Here is a tiny trained network, its code and every weight. The questions are about switching its units off for an input and a class, where a switched-off unit gives its printed mean instead of its output.

import numpy as np


def w(rows, s, z=0):
    codes = np.array(rows[::2]) - 128.0
    scale = np.full(codes.shape[1], s)
    scale[-1] = z or s
    return codes * scale


def f(y):
    return y / 2 * (1 + np.tanh(0.7978845608 * (y + 0.044715 * y**3)))


def log_softmax(a):
    a = a - a.max(-1, keepdims=True)
    return a - np.log(np.exp(a).sum(-1, keepdims=True))


def net(x, mask):
    res = np.array(x, float).reshape(1, 4) / 4 @ E
    y = f(res @ A[0][:, :-1].T + A[0][:, -1])
    res = res + np.where(mask, y, B[0][:, -1]) @ B[0][:, :-1]
    return log_softmax(res[-1] @ U[:, :-1].T + U[:, -1])


A, B = {}, {}
E = w([
[175,52,119,156,135,114,130,175,245,255,99,117],'x0',
[123,82,60,148,102,191,130,115,186,78,192,129],'x1',
[11,72,161,135,145,201,158,189,29,146,138,205],'x2',
[84,183,186,110,102,167,121,182,155,158,190,44],'x3',
],0.0096)
A[0] = w([
[170,20,74,198,224,76,147,74,96,120,30,250,1],'neuron 1',
[106,59,38,185,85,211,163,130,201,74,206,146,68],'neuron 2',
[155,30,136,173,162,127,142,193,222,248,92,124,43],'neuron 3',
[144,170,204,121,204,56,148,164,99,184,52,136,50],'neuron 4',
[73,157,210,126,114,173,122,222,150,183,196,21,14],'neuron 5',
[16,47,185,165,179,235,183,230,47,178,141,254,2],'neuron 6',
[109,158,205,113,172,57,144,135,70,187,56,140,88],'neuron 7',
],0.006,0.004)
B[0] = w([
[73,160,88,79,36,92,153,176,182,116,134,167,202],'neuron 1',
[114,64,156,163,123,196,71,138,106,150,51,83,179],'neuron 2',
[105,168,189,121,196,135,151,68,58,12,187,143,210],'neuron 3',
[116,91,135,171,100,209,83,131,132,142,69,78,173],'neuron 4',
[78,147,58,60,46,99,160,184,185,102,114,178,189],'neuron 5',
[197,179,116,166,155,72,109,88,183,125,142,75,249],'neuron 6',
[93,88,141,157,133,172,100,117,125,153,56,110,179],'neuron 7',
],0.011)
U = w([
[76,144,101,83,62,105,159,178,168,138,126,171,108],'0',
[248,169,127,168,161,69,104,107,194,147,129,60,78],'1',
[79,168,179,122,182,154,145,103,30,50,159,146,109],'2',
[101,54,148,163,124,204,84,149,117,178,82,93,112],'3',
[169,112,133,115,163,118,153,155,103,202,154,154,247],'4',
],0.013)

Each question gives the input, the list of numbers given to net, and the class t.
The units are the neurons (one row each of A and B). Each row of codes is followed by its name. A weight is (code - 128) times the scale printed after its matrix; where a second scale follows, it is the last column's (A, B and U).
mask holds one flag per neuron, in row order. A switched-off neuron (its flag False) gives its mean, the last column of its row in B, instead of its output. The means were averaged over made-up inputs and are rounded, as every weight is.
A unit's drop is (log p(t) with every unit on - log p(t) with that unit switched off) / (log p(t) with every unit on - log p(t) with every unit switched off).
The circuit of an input: a set's keep is (log p(t) with only the set's units on - log p(t) with every unit switched off) / (log p(t) with every unit on - log p(t) with every unit switched off). Starting from all 7 units, units are removed one at a time, each time the one whose removal leaves the highest keep (on an exact tie, the one counted first), for as long as the keep stays at least 0.8.
circuit, biggest first: the units of the circuit, biggest drop first
unit that matters most: the unit with the biggest drop
top k neurons: the k neurons with the biggest drops, biggest first
drop when u is switched off: that unit's drop, to one decimal
input [0,2,8,2], class 1: circuit, biggest first	[neuron 6]
input [8,-7,-6,4], class 2: top 2 neurons	[neuron 3; neuron 6]
input [-1,0,1,2], class 4: top 2 neurons	[neuron 3; neuron 1]
input [-1,-2,-2,0], class 4: top 2 neurons	[neuron 6; neuron 3]
input [-3,8,-7,3], class 3: top 2 neurons	[neuron 2; neuron 6]
input [5,-8,-6,5], class 3: top 3 neurons	[neuron 4; neuron 6; neuron 7]
input [4,5,-2,5], class 0: top 4 neurons	[neuron 5; neuron 6; neuron 4; neuron 7]
input [8,-8,-5,4], class 2: top 3 neurons	[neuron 3; neuron 6; neuron 2]
input [2,1,1,2], class 4: top 2 neurons	[neuron 1; neuron 6]
input [-5,6,-3,-8], class 0: top 2 neurons	[neuron 1; neuron 3]
input [4,-4,3,-5], class 0: top 2 neurons	[neuron 1; neuron 2]
input [2,-8,8,-1], class 1: top 2 neurons	[neuron 6; neuron 2]
input [-4,8,-2,-4], class 3: top 2 neurons	[neuron 2; neuron 3]
input [4,-8,0,-7], class 3: circuit, biggest first	[neuron 4]
input [7,-7,3,6], class 2: top 2 neurons	[neuron 3; neuron 1]
input [5,2,3,3], class 2: top 2 neurons	[neuron 3; neuron 1]
input [-4,6,4,0], class 3: top 2 neurons	[neuron 2; neuron 3]
input [0,-4,2,6], class 0: drop when neuron 4 is switched off	0.0
input [7,6,-2,-7], class 0: drop when neuron 1 is switched off	2.7
input [0,-1,-4,-8], class 0: drop when neuron 1 is switched off	0.4
input [3,-8,2,3], class 3: drop when neuron 4 is switched off	0.1
input [1,2,0,1], class 4: unit that matters most	neuron 6
